Below is a small trained network, with its code and all its weights. Each question gives an input and a class and asks what happens when units are switched off, that is, made to give their printed mean instead of their output.

import numpy as np


def w(rows, s, z=0):
    codes = np.array(rows[::2]) - 128.0
    scale = np.full(codes.shape[1], s)
    scale[-1] = z or s
    return codes * scale


def norm(h):
    return h / np.sqrt((h * h).mean(-1, keepdims=True) + 1e-5)


def f(y):
    return y / 2 * (1 + np.tanh(0.7978845608 * (y + 0.044715 * y**3)))


def log_softmax(a):
    a = a - a.max(-1, keepdims=True)
    return a - np.log(np.exp(a).sum(-1, keepdims=True))


def net(x, mask):
    res = np.array(x, float).reshape(1, 7) / 4 @ E
    u = 0
    for l in range(4):
        y = f(norm(res) @ A[l][:, :-1].T + A[l][:, -1])
        res = res + np.where(mask[u : u + 8], y, B[l][:, -1]) @ B[l][:, :-1]
        u += 8
    return log_softmax(norm(res)[-1] @ U[:, :-1].T + U[:, -1])


A, B = {}, {}
E = w([
[205,158,142,173,102],'x0',
[155,65,211,96,97],'x1',
[109,251,56,51,220],'x2',
[218,218,103,77,36],'x3',
[129,123,46,63,82],'x4',
[115,159,140,231,160],'x5',
[150,114,173,179,96],'x6',
],0.0013)
A[0] = w([
[156,86,119,156,150,55],'0.n0',
[58,81,91,152,167,5],'0.n1',
[90,53,198,182,72,120],'0.n2',
[201,149,166,254,112,7],'0.n3',
[131,158,111,116,122,99],'0.n4',
[21,140,123,165,228,129],'0.n5',
[109,206,109,135,124,95],'0.n6',
[91,111,164,64,168,93],'0.n7',
],0.004,0.0016)
B[0] = w([
[53,115,96,138,147,101],'0.n0',
[141,176,185,107,159,127],'0.n1',
[211,106,15,188,144,245],'0.n2',
[28,81,215,52,74,170],'0.n3',
[114,168,76,126,121,120],'0.n4',
[254,171,151,215,128,252],'0.n5',
[124,159,61,128,129,138],'0.n6',
[122,122,214,98,28,147],'0.n7',
],0.0027,0.0015)
A[1] = w([
[2,132,89,174,150,117],'1.n0',
[79,159,77,123,122,115],'1.n1',
[163,177,214,189,146,95],'1.n2',
[141,109,115,195,80,255],'1.n3',
[172,130,190,119,108,68],'1.n4',
[141,69,102,94,154,84],'1.n5',
[132,125,175,106,149,13],'1.n6',
[130,107,134,109,172,29],'1.n7',
],0.0037,0.00082)
B[1] = w([
[121,187,132,154,239,115],'1.n0',
[166,123,139,167,122,123],'1.n1',
[21,149,122,2,14,208],'1.n2',
[147,235,130,98,178,246],'1.n3',
[41,213,170,97,164,151],'1.n4',
[104,107,101,11,139,130],'1.n5',
[61,115,154,162,90,97],'1.n6',
[68,125,155,129,87,96],'1.n7',
],0.0023,0.0012)
A[2] = w([
[152,53,203,224,110,67],'2.n0',
[73,143,181,92,160,117],'2.n1',
[182,145,124,156,97,187],'2.n2',
[167,168,133,144,155,237],'2.n3',
[168,138,199,109,88,176],'2.n4',
[101,130,149,95,131,87],'2.n5',
[3,76,93,146,242,2],'2.n6',
[127,102,206,102,160,154],'2.n7',
],0.0044,0.00056)
B[2] = w([
[182,138,4,124,155,248],'2.n0',
[131,127,154,133,57,138],'2.n1',
[149,181,150,146,187,184],'2.n2',
[171,99,148,132,85,188],'2.n3',
[124,198,158,148,116,199],'2.n4',
[90,128,119,139,99,122],'2.n5',
[100,221,196,207,160,142],'2.n6',
[108,221,148,106,81,162],'2.n7',
],0.0041,0.0016)
A[3] = w([
[135,153,36,113,154,135],'3.n0',
[114,71,83,68,111,72],'3.n1',
[112,61,139,136,87,179],'3.n2',
[119,92,100,88,125,38],'3.n3',
[85,124,90,42,96,171],'3.n4',
[202,183,133,119,174,165],'3.n5',
[163,193,115,74,216,195],'3.n6',
[251,173,135,87,4,255],'3.n7',
],0.0037,0.00086)
B[3] = w([
[156,69,223,108,150,162],'3.n0',
[76,98,65,95,75,125],'3.n1',
[131,158,58,125,139,121],'3.n2',
[114,101,134,105,125,116],'3.n3',
[89,48,104,150,104,142],'3.n4',
[148,98,73,220,133,182],'3.n5',
[156,67,155,214,113,176],'3.n6',
[76,120,141,220,255,255],'3.n7',
],0.0028,0.0035)
U = w([
[44,191,254,92,54,1],'0',
[115,26,62,38,77,116],'1',
[201,158,111,225,222,230],'2',
],0.0085,0.0018)

Each question gives the input, the list of numbers given to net, and the class t.
The units are the neurons (one row each of A and B). Each row of codes is followed by its name. A weight is (code - 128) times the scale printed after its matrix; where a second scale follows, it is the last column's (A, B and U).
mask holds one flag per neuron, layer by layer. A switched-off neuron (its flag False) gives its mean, the last column of its row in B, instead of its output. The means were averaged over made-up inputs and are rounded, as every weight is.
A unit's drop is (log p(t) with every unit on - log p(t) with that unit switched off) / (log p(t) with every unit on - log p(t) with every unit switched off).
The circuit of an input: a set's keep is (log p(t) with only the set's units on - log p(t) with every unit switched off) / (log p(t) with every unit on - log p(t) with every unit switched off). Starting from the 12 units with the biggest drops (on a tie, the unit counted first), units are removed one at a time, each time the one whose removal leaves the highest keep (on an exact tie, the one counted first), for as long as the keep stays at least 0.8.
units of the circuit, in order: the units of the circuit, biggest drop first
most important unit: the unit with the biggest drop
k most important neurons: the k neurons with the biggest drops, biggest first
top k neurons in layer l: the k neurons of layer l with the biggest drops, biggest first
drop of u: that unit's drop, to one decimal
input [4,8,1,7,5,-7,2], class 2: 3 most important neurons : 3.n7; 1.n2; 0.n3
input [-6,2,4,-8,-1,-5,3], class 0: most important unit : 0.n7
input [8,-8,-6,7,-6,-1,2], class 0: 2 most important neurons : 0.n3; 1.n2
input [7,2,-3,-5,3,-3,-2], class 1: units of the circuit, in order : 0.n5; 3.n1
input [8,4,0,2,3,2,2], class 0: units of the circuit, in order : 0.n3; 0.n5
input [-4,2,4,5,2,-4,4], class 1: top 2 neurons in layer 0 : 0.n5; 0.n2
input [3,2,-2,8,-8,-4,6], class 0: 2 most important neurons : 0.n3; 1.n4
input [2,-1,-1,3,-8,7,1], class 0: units of the circuit, in order : 0.n3; 1.n2
input [-7,2,-1,6,6,5,-4], class 1: top 2 neurons in layer 0 : 0.n5; 0.n2
input [-6,-1,4,-4,-2,-3,1], class 0: 3 most important neurons : 1.n2; 0.n2; 0.n7
input [-2,-2,0,3,-1,-8,2], class 1: 2 most important neurons : 0.n5; 2.n6
input [7,4,7,3,-3,1,8], class 0: top 2 neurons in layer 0 : 0.n3; 0.n2
input [-7,1,8,-6,4,-1,4], class 0: top 3 neurons in layer 2 : 2.n0; 2.n1; 2.n2
input [-5,2,0,4,-6,2,2], class 0: most important unit : 1.n2
input [8,-3,0,-2,-7,0,1], class 0: drop of 0.n3 : 1.2
input [-7,-5,1,5,1,-6,4], class 1: drop of 0.n5 : 1.4
input [1,-1,3,1,-2,5,7], class 0: drop of 1.n2 : 0.3
